Below is a small trained network, with its code and all its weights. Each question gives an input and a class and asks what happens when units are switched off, that is, made to give their printed mean instead of their output.

import numpy as np


def w(rows, s, z=0):
    codes = np.array(rows[::2]) - 128.0
    scale = np.full(codes.shape[1], s)
    scale[-1] = z or s
    return codes * scale


def f(y):
    return y / 2 * (1 + np.tanh(0.7978845608 * (y + 0.044715 * y**3)))


def log_softmax(a):
    a = a - a.max(-1, keepdims=True)
    return a - np.log(np.exp(a).sum(-1, keepdims=True))


def net(x, mask):
    res = np.array(x, float).reshape(1, 5) / 4 @ E
    y = f(res @ A[0][:, :-1].T + A[0][:, -1])
    res = res + np.where(mask, y, B[0][:, -1]) @ B[0][:, :-1]
    return log_softmax(res[-1] @ U[:, :-1].T + U[:, -1])


A, B = {}, {}
E = w([
[40,95,19],'x0',
[127,127,128],'x1',
[179,2,113],'x2',
[127,129,129],'x3',
[17,81,212],'x4',
],0.009)
A[0] = w([
[124,117,133,82],'N0',
[168,171,113,198],'N1',
[180,127,153,85],'N2',
[69,250,98,107],'N3',
[164,115,79,148],'N4',
[247,116,253,107],'N5',
[118,106,115,105],'N6',
[147,88,107,53],'N7',
[177,218,226,170],'N8',
[64,217,115,143],'N9',
[65,139,168,79],'N10',
[119,98,112,101],'N11',
[184,143,209,254],'N12',
[165,122,172,141],'N13',
[195,148,62,233],'N14',
[136,249,198,169],'N15',
[119,52,157,77],'N16',
[156,130,152,132],'N17',
[181,151,236,215],'N18',
[49,111,232,88],'N19',
[131,128,131,100],'N20',
[123,97,168,97],'N21',
[119,106,138,103],'N22',
[191,196,154,139],'N23',
[46,90,202,157],'N24',
[97,116,122,122],'N25',
],0.019,0.0069)
B[0] = w([
[110,128,129,124],'N0',
[139,147,69,187],'N1',
[103,122,86,158],'N2',
[78,238,118,207],'N3',
[200,131,135,182],'N4',
[33,149,6,249],'N5',
[115,118,158,137],'N6',
[159,121,162,150],'N7',
[165,20,155,229],'N8',
[135,223,162,193],'N9',
[145,135,193,163],'N10',
[114,113,164,143],'N11',
[139,56,32,224],'N12',
[101,107,86,167],'N13',
[254,159,115,236],'N14',
[180,6,118,222],'N15',
[39,138,120,172],'N16',
[111,109,98,150],'N17',
[93,23,82,229],'N18',
[187,44,198,207],'N19',
[119,127,125,124],'N20',
[88,115,139,151],'N21',
[103,131,135,135],'N22',
[190,107,65,198],'N23',
[43,158,220,210],'N24',
[99,134,163,142],'N25',
],0.046,0.018)
U = w([
[199,72,87,109],'0',
[165,254,80,89],'1',
[151,152,14,162],'2',
[216,143,156,254],'3',
[145,32,140,103],'4',
[123,214,188,14],'5',
[48,71,113,72],'6',
[53,161,148,197],'7',
],0.0089,0.0061)

Each question gives the input, the list of numbers given to net, and the class t.
The units are the neurons (one row each of A and B). Each row of codes is followed by its name. A weight is (code - 128) times the scale printed after its matrix; where a second scale follows, it is the last column's (A, B and U).
mask holds one flag per neuron, in row order. A switched-off neuron (its flag False) gives its mean, the last column of its row in B, instead of its output. The means were averaged over made-up inputs and are rounded, as every weight is.
A unit's drop is (log p(t) with every unit on - log p(t) with that unit switched off) / (log p(t) with every unit on - log p(t) with every unit switched off).
The circuit of an input: a set's keep is (log p(t) with only the set's units on - log p(t) with every unit switched off) / (log p(t) with every unit on - log p(t) with every unit switched off). Starting from the 12 units with the biggest drops (on a tie, the unit counted first), units are removed one at a time, each time the one whose removal leaves the highest keep (on an exact tie, the one counted first), for as long as the keep stays at least 0.8.
units of the circuit, in order: the units of the circuit, biggest drop first
k most important neurons: the k neurons with the biggest drops, biggest first
drop of u: that unit's drop, to one decimal
input [-7,0,7,4,-6], class 2: units of the circuit, in order	(N5)
input [5,-4,0,-4,5], class 5: 2 most important neurons	(N5 N18)
input [1,-6,5,-8,-1], class 3: units of the circuit, in order	(N5 N18 N12)
input [1,3,-2,2,-7], class 1: units of the circuit, in order	(N18 N8 N12)
input [0,1,4,6,5], class 6: 4 most important neurons	(N3 N9 N19 N14)
input [-2,-7,7,4,0], class 2: 3 most important neurons	(N24 N8 N19)
input [-5,-4,0,5,4], class 4: 3 most important neurons	(N19 N8 N3)
input [2,0,1,4,-7], class 3: 2 most important neurons	(N5 N3)
input [3,1,7,1,4], class 7: drop of N15	0.1
input [2,-5,5,0,-7], class 3: drop of N5	0.2
input [-8,6,-4,6,3], class 4: drop of N5	0.0
input [3,7,6,6,3], class 7: drop of N15	0.1
